Below are the code and all the weights of a small trained network. Each question names an input and a class and asks about switching units off, where a switched-off unit gives its printed mean instead of its output.

import numpy as np


def w(rows, s, z=0):
    codes = np.array(rows[::2]) - 128.0
    scale = np.full(codes.shape[1], s)
    scale[-1] = z or s
    return codes * scale


def f(y):
    return np.maximum(y, 0)


def log_softmax(a):
    a = a - a.max(-1, keepdims=True)
    return a - np.log(np.exp(a).sum(-1, keepdims=True))


def net(x, mask):
    res = np.array(x, float).reshape(1, 5) / 4 @ E
    y = f(res @ A[0][:, :-1].T + A[0][:, -1])
    res = res + np.where(mask, y, B[0][:, -1]) @ B[0][:, :-1]
    return log_softmax(res[-1] @ U[:, :-1].T + U[:, -1])


A, B = {}, {}
E = w([
[102,107,179,139,1],'x0',
[123,76,223,22,152],'x1',
[198,44,154,184,142],'x2',
[129,42,15,71,98],'x3',
[32,67,140,174,171],'x4',
],0.0079)
A[0] = w([
[137,161,137,174,133,118],'N1',
[119,75,83,114,121,254],'N2',
[167,123,110,149,175,116],'N3',
[125,126,185,94,157,109],'N4',
[127,102,167,112,68,117],'N5',
[144,149,93,146,165,115],'N6',
[178,178,82,148,106,120],'N7',
[95,119,158,133,49,87],'N8',
[161,125,126,111,188,90],'N9',
[179,121,123,136,185,109],'N10',
[107,138,177,78,152,118],'N11',
[131,126,145,145,89,161],'N12',
[94,177,97,93,162,137],'N13',
[152,174,60,214,125,85],'N14',
[126,108,78,133,98,118],'N15',
[242,210,110,76,76,117],'N16',
[2,131,127,134,135,177],'N17',
[106,79,98,108,131,144],'N18',
[152,164,167,137,135,99],'N19',
[147,91,140,154,144,251],'N20',
[75,114,115,175,137,124],'N21',
[128,172,122,195,122,117],'N22',
[108,169,160,175,117,111],'N23',
[156,115,144,86,188,110],'N24',
[126,121,131,168,65,107],'N25',
[115,163,100,105,166,124],'N26',
[125,98,187,62,103,81],'N27',
[127,152,139,162,119,95],'N28',
[135,93,139,149,74,166],'N29',
[65,186,117,83,106,162],'N30',
[62,83,123,158,150,156],'N31',
[156,121,173,169,149,168],'N32',
[131,116,153,73,168,97],'N33',
[128,126,111,146,185,99],'N34',
[103,173,212,148,125,130],'N35',
[165,115,122,124,172,124],'N36',
[119,151,115,88,177,114],'N37',
[111,138,135,138,81,106],'N38',
[174,100,129,141,174,132],'N39',
[184,72,138,174,140,151],'N40',
[129,85,105,87,111,95],'N41',
[146,84,86,83,105,123],'N42',
[187,163,100,89,94,134],'N43',
[132,138,192,113,151,116],'N44',
[96,165,83,193,115,127],'N45',
[133,197,174,193,147,112],'N46',
[120,134,169,155,150,159],'N47',
],0.013,0.0049)
B[0] = w([
[129,99,70,59,114,176],'N1',
[161,182,105,62,124,241],'N2',
[51,167,156,167,135,189],'N3',
[108,61,86,98,91,181],'N4',
[38,169,140,161,145,190],'N5',
[38,143,145,150,108,183],'N6',
[113,83,160,102,136,203],'N7',
[34,172,113,191,175,191],'N8',
[63,135,130,172,144,180],'N9',
[78,169,132,168,129,192],'N10',
[122,40,102,45,96,184],'N11',
[80,178,163,160,166,175],'N12',
[107,186,177,99,102,192],'N13',
[50,60,150,112,50,235],'N14',
[115,141,71,69,95,186],'N15',
[164,61,167,149,254,254],'N16',
[197,134,168,124,194,224],'N17',
[164,149,86,63,159,195],'N18',
[113,117,59,102,168,172],'N19',
[171,189,164,76,112,214],'N20',
[164,53,175,134,192,185],'N21',
[117,61,80,52,69,195],'N22',
[118,123,98,80,145,182],'N23',
[44,114,135,137,108,186],'N24',
[18,133,153,199,139,184],'N25',
[70,173,171,142,124,178],'N26',
[40,57,151,147,97,197],'N27',
[104,103,94,108,125,156],'N28',
[68,218,140,134,172,195],'N29',
[191,223,228,60,81,209],'N30',
[175,97,168,104,229,206],'N31',
[182,185,91,73,126,197],'N32',
[43,66,144,139,66,178],'N33',
[70,149,135,175,163,180],'N34',
[125,174,51,69,152,209],'N35',
[67,163,129,138,108,178],'N36',
[53,164,159,202,100,177],'N37',
[53,141,156,198,164,164],'N38',
[103,168,172,133,98,190],'N39',
[173,212,229,41,77,215],'N40',
[104,140,58,78,132,181],'N41',
[113,162,63,70,152,204],'N42',
[169,90,159,120,224,203],'N43',
[110,85,50,58,107,182],'N44',
[145,29,154,58,79,210],'N45',
[124,143,82,86,145,219],'N46',
[168,151,86,63,146,181],'N47',
],0.0064,0.0089)
U = w([
[94,14,115,106,60,167],'0',
[67,186,139,169,142,64],'1',
[161,150,1,73,136,37],'2',
[166,182,194,101,97,230],'3',
[179,57,165,129,234,136],'4',
[191,163,136,126,88,172],'5',
[228,78,105,226,64,1],'6',
[192,65,109,250,83,4],'7',
],0.013,0.007)

Each question gives the input, the list of numbers given to net, and the class t.
The units are the neurons (one row each of A and B). Each row of codes is followed by its name. A weight is (code - 128) times the scale printed after its matrix; where a second scale follows, it is the last column's (A, B and U).
mask holds one flag per neuron, in row order. A switched-off neuron (its flag False) gives its mean, the last column of its row in B, instead of its output. The means were averaged over made-up inputs and are rounded, as every weight is.
A unit's drop is (log p(t) with every unit on - log p(t) with that unit switched off) / (log p(t) with every unit on - log p(t) with every unit switched off).
The circuit of an input: a set's keep is (log p(t) with only the set's units on - log p(t) with every unit switched off) / (log p(t) with every unit on - log p(t) with every unit switched off). Starting from the 12 units with the biggest drops (on a tie, the unit counted first), units are removed one at a time, each time the one whose removal leaves the highest keep (on an exact tie, the one counted first), for as long as the keep stays at least 0.8.
circuit, biggest first: the units of the circuit, biggest drop first
most important unit: the unit with the biggest drop
top k neurons: the k neurons with the biggest drops, biggest first
input [-4,-6,8,7,-8], class 3: most important unit	N40
input [-3,6,7,2,5], class 3: circuit, biggest first	N40; N16
input [4,-2,2,1,-5], class 4: circuit, biggest first	N16; N43
input [-4,-3,8,-2,7], class 3: circuit, biggest first	N40; N20
input [6,6,0,-7,-6], class 2: circuit, biggest first	N35; N44; N19
input [8,4,-1,-5,-8], class 1: circuit, biggest first	N5; N8
input [-6,-6,-8,-3,4], class 3: circuit, biggest first	N30; N45
input [4,-1,3,-8,-8], class 2: circuit, biggest first	N35; N46; N19
input [-6,-6,-3,-2,8], class 4: top 3 neurons	N17; N31; N21
input [-7,-6,8,-4,-1], class 3: top 3 neurons	N40; N20; N32
input [-6,-6,-2,4,8], class 4: top 3 neurons	N31; N17; N21
input [6,-6,6,-3,-1], class 0: top 4 neurons	N22; N14; N45; N30
input [-7,-6,5,1,-2], class 1: top 2 neurons	N3; N10
input [-5,-6,7,-5,3], class 3: circuit, biggest first	N40
input [-8,-8,-5,-6,-4], class 0: top 3 neurons	N14; N45; N22
input [-2,3,-4,6,6], class 2: top 2 neurons	N16; N2
input [6,4,1,-3,0], class 1: circuit, biggest first	N8; N5
input [-3,0,2,7,8], class 4: top 3 neurons	N31; N21; N17
input [-1,5,-8,-1,7], class 3: top 3 neurons	N30; N16; N13
input [0,6,-3,-4,6], class 0: circuit, biggest first	N11
input [2,-3,4,4,7], class 4: top 2 neurons	N31; N21
